Below is a small trained network, with its code and all its weights. Each question gives an input and a target symbol and asks what happens when units are switched off, that is, made to give their printed mean instead of their output.

import numpy as np


def w(rows, s, z=0):
    codes = np.array(rows[::2]) - 128.0
    scale = np.full(codes.shape[1], s)
    scale[-1] = z or s
    return codes * scale


def f(y):
    return y / 2 * (1 + np.tanh(0.7978845608 * (y + 0.044715 * y**3)))


def softmax(a):
    e = np.exp(a - a.max(-1, keepdims=True))
    return e / e.sum(-1, keepdims=True)


def log_softmax(a):
    a = a - a.max(-1, keepdims=True)
    return a - np.log(np.exp(a).sum(-1, keepdims=True))


def net(x, mask):
    ids = ['βθλμξστφψω'.index(c) for c in x.split()]
    T = len(ids)
    res = E[ids] + P[:T]
    u = 0
    for l in range(2):
        r = res
        for j in range(2):
            rows = slice(2 * j, 2 * j + 2)
            q, k, v = (r @ M[l][rows].T for M in (Q, K, V))
            z = softmax(np.where(np.tri(T) > 0, q @ k.T / 2**0.5, -1e9)) @ v
            o = O[l][rows]
            res = res + np.where(mask[u + j], z, o[:, -1]) @ o[:, :-1]
        u += 2
        y = f(res @ A[l][:, :-1].T + A[l][:, -1])
        res = res + np.where(mask[u : u + 8], y, B[l][:, -1]) @ B[l][:, :-1]
        u += 8
    return log_softmax(res[-1] @ U[:, :-1].T + U[:, -1])


Q, K, V, O, A, B = {}, {}, {}, {}, {}, {}
E = w([
[129,125,154,135],'β',
[192,199,118,201],'θ',
[134,118,186,151],'λ',
[121,122,141,131],'μ',
[121,125,167,137],'ξ',
[8,146,121,129],'σ',
[79,148,209,93],'τ',
[161,50,106,132],'φ',
[111,74,57,200],'ψ',
[94,50,166,46],'ω',
],0.011)
P = w([
[194,245,3,29],'0',
[33,182,26,75],'1',
[7,85,166,154],'2',
[21,68,192,164],'3',
[8,55,176,155],'4',
[18,46,179,162],'5',
[45,51,171,147],'6',
[73,52,168,136],'7',
[105,59,162,120],'8',
[130,76,123,89],'9',
[192,71,129,77],'10',
[172,110,88,56],'11',
[160,130,91,67],'12',
],0.0035)
Q[0] = w([
[214,226,62,110],'L0H0',
[34,13,239,129],'L0H0',
[202,225,2,80],'L0H1',
[101,24,200,62],'L0H1',
],0.0058)
K[0] = w([
[149,252,113,107],'L0H0',
[128,1,138,117],'L0H0',
[16,40,244,19],'L0H1',
[148,223,115,226],'L0H1',
],0.0057)
V[0] = w([
[134,106,65,213],'L0H0',
[141,231,160,213],'L0H0',
[170,229,149,131],'L0H1',
[11,3,69,72],'L0H1',
],0.0054)
O[0] = w([
[59,72,111,56,107],'L0H0',
[181,186,139,31,37],'L0H0',
[172,210,118,74,70],'L0H1',
[4,1,148,155,252],'L0H1',
],0.0048,0.0024)
A[0] = w([
[110,68,114,19,127],'L0N0',
[130,71,200,255,203],'L0N1',
[194,187,65,125,98],'L0N2',
[110,88,76,221,163],'L0N3',
[110,97,149,33,109],'L0N4',
[56,128,217,152,251],'L0N5',
[218,222,199,162,139],'L0N6',
[241,54,173,121,254],'L0N7',
],0.0065,0.0035)
B[0] = w([
[214,44,242,51,156],'L0N0',
[27,108,83,143,224],'L0N1',
[232,114,152,255,109],'L0N2',
[95,62,91,219,181],'L0N3',
[185,134,227,69,141],'L0N4',
[40,106,102,64,254],'L0N5',
[227,201,237,221,120],'L0N6',
[194,116,53,32,176],'L0N7',
],0.0056,0.0058)
Q[1] = w([
[136,215,160,197],'L1H0',
[214,216,90,255],'L1H0',
[226,188,83,179],'L1H1',
[124,145,95,32],'L1H1',
],0.0055)
K[1] = w([
[92,197,86,186],'L1H0',
[120,253,127,163],'L1H0',
[93,189,134,42],'L1H1',
[66,67,25,168],'L1H1',
],0.0065)
V[1] = w([
[221,72,7,187],'L1H0',
[221,56,221,19],'L1H0',
[172,94,55,254],'L1H1',
[217,80,135,18],'L1H1',
],0.0058)
O[1] = w([
[192,10,66,88,3],'L1H0',
[119,49,255,217,223],'L1H0',
[197,99,44,193,133],'L1H1',
[213,47,238,89,4],'L1H1',
],0.0069,0.003)
A[1] = w([
[82,155,36,75,224],'L1N0',
[48,107,125,247,151],'L1N1',
[125,247,96,153,252],'L1N2',
[138,170,1,213,175],'L1N3',
[27,129,48,69,233],'L1N4',
[145,188,56,154,198],'L1N5',
[114,203,200,166,203],'L1N6',
[137,207,2,164,250],'L1N7',
],0.0063,0.0034)
B[1] = w([
[161,194,38,123,192],'L1N0',
[111,36,182,81,224],'L1N1',
[54,244,168,207,154],'L1N2',
[45,155,95,233,163],'L1N3',
[219,120,70,44,253],'L1N4',
[143,113,111,254,141],'L1N5',
[89,200,234,151,148],'L1N6',
[72,167,84,239,169],'L1N7',
],0.0065,0.011)
U = w([
[198,153,143,135,162],'β',
[105,158,165,224,31],'θ',
[189,168,168,146,202],'λ',
[187,146,135,135,180],'μ',
[179,170,151,122,205],'ξ',
[62,195,111,49,118],'σ',
[83,221,194,57,52],'τ',
[203,45,77,34,188],'φ',
[126,75,44,154,4],'ψ',
[57,26,254,205,79],'ω',
],0.0064,0.0038)

Each question gives the input, a string of symbols that net reads in full, and the target symbol t.
The units are the heads (2 rows each of Q, K, V and O) and the neurons (one row each of A and B). Each row of codes is followed by its name. A weight is (code - 128) times the scale printed after its matrix; where a second scale follows, it is the last column's (O, A, B and U).
mask holds one flag per unit, layer by layer, with each layer's heads first. A switched-off unit (its flag False) gives its mean, the last column of its rows in O or B, instead of its output. The means were averaged over made-up inputs and are rounded, as every weight is.
A unit's drop is (log p(t) with every unit on - log p(t) with that unit switched off) / (log p(t) with every unit on - log p(t) with every unit switched off).
The circuit of an input: a set's keep is (log p(t) with only the set's units on - log p(t) with every unit switched off) / (log p(t) with every unit on - log p(t) with every unit switched off). Starting from the 12 units with the biggest drops (on a tie, the unit counted first), units are removed one at a time, each time the one whose removal leaves the highest keep (on an exact tie, the one counted first), for as long as the keep stays at least 0.8.
circuit, biggest first: the units of the circuit, biggest drop first
unit that matters most: the unit with the biggest drop
top k neurons: the k neurons with the biggest drops, biggest first
k most important neurons of layer l: the k neurons of layer l with the biggest drops, biggest first
which heads matter: for each layer, one digit per head in row order, 1 if its drop is at least 0.15 and else 0, layers parted by /
input τ ω β, target ω: circuit, biggest first -> [L1H0; L0N0; L1N0; L1H1]
input σ β λ, target σ: circuit, biggest first -> [L1H0; L0N0; L1H1; L0N5]
input σ μ σ φ σ φ ω μ, target ω: unit that matters most -> L0N0
input τ λ σ ξ σ ξ μ ω ψ, target ω: which heads matter -> 01 / 10
input λ σ ω φ φ τ, target φ: which heads matter -> 11 / 10
input φ φ τ ω ψ, target ω: circuit, biggest first -> [L1N1; L0N3; L0H1]
input φ σ φ ω σ ω φ ξ ω μ, target ω: circuit, biggest first -> [L0N0; L1H0; L0H1; L1N0]
input ω β σ σ ψ μ φ ω β, target ω: circuit, biggest first -> [L0N0; L1H0; L0H1; L1N0]
input τ ω λ σ σ σ ω σ ω ψ ξ, target ω: circuit, biggest first -> [L1H0; L0N0; L0H1; L1N4]
input λ σ φ τ λ ψ φ λ ξ ω τ, target ω: top 2 neurons -> [L0N0; L0N4]
input ψ β ψ ψ λ φ, target ψ: circuit, biggest first -> [L1H1; L0N3; L1N3; L1H0]
input μ ξ μ μ ω ω φ τ, target ω: circuit, biggest first -> [L1H0; L0N0; L1N0]
input ψ ω ω λ, target ω: which heads matter -> 00 / 10
input φ φ ω ω φ σ φ φ β τ, target φ: which heads matter -> 11 / 00
input φ φ ξ, target φ: which heads matter -> 00 / 10
input σ σ σ, target σ: which heads matter -> 00 / 10
input β μ λ ψ φ ω φ ξ σ φ ω λ, target ω: which heads matter -> 01 / 10
input θ σ ψ, target ψ: which heads matter -> 00 / 10
input β σ ψ μ, target ψ: which heads matter -> 00 / 11
input τ λ σ σ σ ω φ, target ω: 2 most important neurons of layer 1 -> [L1N0; L1N4]
input ω σ σ σ ψ φ, target ψ: top 4 neurons -> [L0N3; L0N1; L1N3; L0N7]
input σ ω ψ τ ω ψ τ φ ξ φ ψ β, target ψ: unit that matters most -> L1H1
input β φ ω λ φ β, target φ: unit that matters most -> L0H0
input λ τ ω φ φ ψ φ μ, target ψ: which heads matter -> 11 / 11
input σ β ψ β μ φ ω φ, target ω: 3 most important neurons of layer 0 -> [L0N0; L0N4; L0N5]
